Here is a tiny trained network, its code and every weight. The questions are about switching its units off for an input and a target symbol, where a switched-off unit gives its printed mean instead of its output.

import numpy as np


def w(rows, s, z=0):
    codes = np.array(rows[::2]) - 128.0
    scale = np.full(codes.shape[1], s)
    scale[-1] = z or s
    return codes * scale


def norm(h):
    return h / np.sqrt((h * h).mean(-1, keepdims=True) + 1e-5)


def softmax(a):
    e = np.exp(a - a.max(-1, keepdims=True))
    return e / e.sum(-1, keepdims=True)


def log_softmax(a):
    a = a - a.max(-1, keepdims=True)
    return a - np.log(np.exp(a).sum(-1, keepdims=True))


def net(x, mask):
    ids = ['αβγδεζηθλπτφψω'.index(c) for c in x.split()]
    T = len(ids)
    res = E[ids] + P[:T]
    u = 0
    for l in range(3):
        r = norm(res)
        for j in range(2):
            rows = slice(2 * j, 2 * j + 2)
            q, k, v = (r @ M[l][rows].T for M in (Q, K, V))
            z = softmax(np.where(np.tri(T) > 0, q @ k.T / 2**0.5, -1e9)) @ v
            o = O[l][rows]
            res = res + np.where(mask[u + j], z, o[:, -1]) @ o[:, :-1]
        u += 2
    return log_softmax(norm(res)[-1] @ U[:, :-1].T + U[:, -1])


Q, K, V, O = {}, {}, {}, {}
E = w([
[78,147,129,165,183,143,149,135],'α',
[74,148,129,155,178,143,141,133],'β',
[67,110,127,148,166,145,142,154],'γ',
[77,130,127,99,197,135,127,118],'δ',
[61,89,102,126,138,122,151,153],'ε',
[55,130,50,2,64,147,100,151],'ζ',
[104,69,96,118,139,114,120,168],'η',
[121,200,117,149,172,118,158,97],'θ',
[171,69,118,137,152,147,167,153],'λ',
[197,177,148,120,112,158,146,102],'π',
[115,116,64,170,108,152,69,160],'τ',
[198,91,121,149,155,141,81,128],'φ',
[127,46,139,125,83,167,124,138],'ψ',
[145,155,121,142,86,172,185,101],'ω',
],0.016)
P = w([
[131,188,78,82,165,214,123,219],'0',
[142,94,59,99,176,253,143,99],'1',
[136,173,104,91,146,178,128,198],'2',
[128,101,104,125,157,210,135,107],'3',
[132,163,129,102,132,150,126,188],'4',
[121,109,131,146,143,185,128,107],'5',
[136,157,142,103,117,132,122,185],'6',
[116,109,157,152,127,166,123,110],'7',
[139,156,155,105,104,114,120,184],'8',
[115,117,176,155,114,148,119,112],'9',
[137,154,170,110,92,95,117,194],'10',
[117,109,215,163,101,138,121,116],'11',
[135,163,201,113,83,80,116,209],'12',
],0.015)
Q[0] = w([
[55,201,205,65,151,47,176,237],'0.h1',
[215,150,48,118,111,79,186,238],'0.h1',
[152,110,21,137,67,84,129,84],'0.h2',
[91,105,135,158,158,93,158,10],'0.h2',
],0.013)
K[0] = w([
[152,115,159,208,60,25,142,132],'0.h1',
[217,111,133,192,2,152,109,137],'0.h1',
[125,148,102,113,132,214,121,146],'0.h2',
[113,103,114,82,242,185,140,131],'0.h2',
],0.014)
V[0] = w([
[153,104,105,163,99,137,247,163],'0.h1',
[194,98,134,152,166,133,88,152],'0.h1',
[144,112,72,154,107,60,140,92],'0.h2',
[116,121,160,93,194,94,120,148],'0.h2',
],0.014)
O[0] = w([
[113,151,144,136,145,177,135,252,124],'0.h1',
[192,197,165,86,111,116,54,123,144],'0.h1',
[73,160,151,155,127,57,138,167,3],'0.h2',
[228,36,109,100,127,113,146,189,165],'0.h2',
],0.012)
Q[1] = w([
[62,199,135,155,116,140,105,176],'1.h1',
[120,101,91,251,156,164,174,57],'1.h1',
[189,123,96,86,120,116,121,150],'1.h2',
[120,80,93,136,138,156,187,162],'1.h2',
],0.014)
K[1] = w([
[153,165,79,138,22,242,173,128],'1.h1',
[70,168,10,198,205,107,32,133],'1.h1',
[121,132,189,176,100,55,125,126],'1.h2',
[117,151,154,85,96,126,237,113],'1.h2',
],0.011)
V[1] = w([
[50,97,168,188,13,156,35,101],'1.h1',
[126,153,186,73,81,149,219,90],'1.h1',
[177,67,99,227,53,168,75,164],'1.h2',
[96,111,67,170,2,130,62,154],'1.h2',
],0.0092)
O[1] = w([
[186,154,84,219,66,190,96,132,3],'1.h1',
[151,153,155,144,149,217,241,83,117],'1.h1',
[88,195,183,144,200,175,81,26,204],'1.h2',
[32,104,255,44,240,118,92,104,69],'1.h2',
],0.011,0.0066)
Q[2] = w([
[191,182,123,50,166,31,106,230],'2.h1',
[107,135,115,32,123,181,118,83],'2.h1',
[196,218,245,2,105,181,54,250],'2.h2',
[149,3,128,98,9,62,96,76],'2.h2',
],0.0077)
K[2] = w([
[218,109,103,182,238,121,123,113],'2.h1',
[144,110,174,130,35,99,139,79],'2.h1',
[136,104,244,158,2,82,140,147],'2.h2',
[172,124,47,74,202,79,48,184],'2.h2',
],0.0091)
V[2] = w([
[90,182,38,65,119,127,107,99],'2.h1',
[87,100,118,97,12,93,94,153],'2.h1',
[128,54,113,130,117,140,83,185],'2.h2',
[80,92,128,69,43,156,89,128],'2.h2',
],0.011)
O[2] = w([
[102,163,248,172,102,78,120,113,226],'2.h1',
[142,142,170,105,184,167,132,159,2],'2.h1',
[140,127,138,213,138,103,96,143,173],'2.h2',
[115,48,99,156,39,149,113,118,154],'2.h2',
],0.015,0.0078)
U = w([
[67,151,227,141,154,109,116,91,190],'α',
[117,96,111,121,147,180,102,126,93],'β',
[85,69,115,148,157,141,153,169,159],'γ',
[148,155,125,207,43,194,62,100,76],'δ',
[167,161,111,121,130,142,89,212,205],'ε',
[102,144,106,124,71,40,196,145,227],'ζ',
[126,156,82,162,204,115,123,120,183],'η',
[130,84,131,123,127,72,57,151,117],'θ',
[198,189,135,71,88,91,62,73,49],'λ',
[167,59,140,147,117,110,154,10,67],'π',
[234,42,84,47,142,186,145,156,2],'τ',
[154,181,127,73,95,163,206,96,125],'φ',
[71,176,115,194,161,192,191,131,209],'ψ',
[63,79,129,108,83,135,141,136,125],'ω',
],0.013,0.008)

Each question gives the input, a string of symbols that net reads in full, and the target symbol t.
The units are the heads (2 rows each of Q, K, V and O). Each row of codes is followed by its name. A weight is (code - 128) times the scale printed after its matrix; where a second scale follows, it is the last column's (O and U).
mask holds one flag per head, layer by layer. A switched-off head (its flag False) gives its mean, the last column of its rows in O, instead of its output. The means were averaged over made-up inputs and are rounded, as every weight is.
A unit's drop is (log p(t) with every unit on - log p(t) with that unit switched off) / (log p(t) with every unit on - log p(t) with every unit switched off).
The circuit of an input: a set's keep is (log p(t) with only the set's units on - log p(t) with every unit switched off) / (log p(t) with every unit on - log p(t) with every unit switched off). Starting from all 6 units, units are removed one at a time, each time the one whose removal leaves the highest keep (on an exact tie, the one counted first), for as long as the keep stays at least 0.8.
units of the circuit, in order: the units of the circuit, biggest drop first
most important unit: the unit with the biggest drop
heads that matter: for each layer, one digit per head in row order, 1 if its drop is at least 0.15 and else 0, layers parted by /
drop when u is switched off: that unit's drop, to one decimal
input ψ η α, target δ: units of the circuit, in order -> 2.h2
input η τ ψ λ δ π η ε λ λ π θ α, target φ: units of the circuit, in order -> 2.h2; 1.h1
input η α γ θ δ, target ζ: heads that matter -> 00 / 01 / 10
input π τ α α ζ δ τ δ δ ζ, target α: heads that matter -> 01 / 00 / 10
input τ φ π θ θ ψ, target δ: units of the circuit, in order -> 1.h1; 0.h2
input β δ λ φ η α δ δ δ, target τ: heads that matter -> 01 / 00 / 00
input λ τ ε, target α: heads that matter -> 00 / 00 / 00
input ψ δ ε δ τ δ δ δ λ δ τ λ π, target α: heads that matter -> 01 / 01 / 00
input ζ δ θ α π α λ, target φ: heads that matter -> 11 / 10 / 01
input θ φ β, target λ: heads that matter -> 10 / 00 / 00
input ζ λ α δ λ α γ τ λ φ δ β, target π: heads that matter -> 11 / 00 / 00
input λ λ ψ δ δ λ α λ τ γ ε, target α: heads that matter -> 11 / 01 / 00
input φ η δ λ δ θ π λ γ η ω, target ψ: heads that matter -> 10 / 00 / 00
input π ζ α ψ δ δ α θ δ, target ζ: units of the circuit, in order -> 1.h2; 0.h2
input δ τ δ ψ ε δ δ τ η τ λ, target α: heads that matter -> 01 / 01 / 00
input η η α δ θ ε δ λ φ δ λ, target λ: most important unit -> 0.h1
input δ λ δ β τ τ λ λ δ τ ζ ζ, target α: heads that matter -> 00 / 00 / 10
input τ ω λ η, target δ: units of the circuit, in order -> 0.h2; 1.h1
input ε θ α ω ψ π η, target δ: units of the circuit, in order -> 1.h1; 0.h2
input α λ λ π ψ θ δ λ λ φ ω δ δ, target ψ: most important unit -> 0.h1
input ε ε θ δ λ ζ π δ δ, target φ: drop when 2.h2 is switched off -> 0.1
input α φ τ ζ λ α φ δ λ δ η, target ε: drop when 0.h1 is switched off -> 1.3
input α δ α, target τ: drop when 2.h2 is switched off -> 0.0
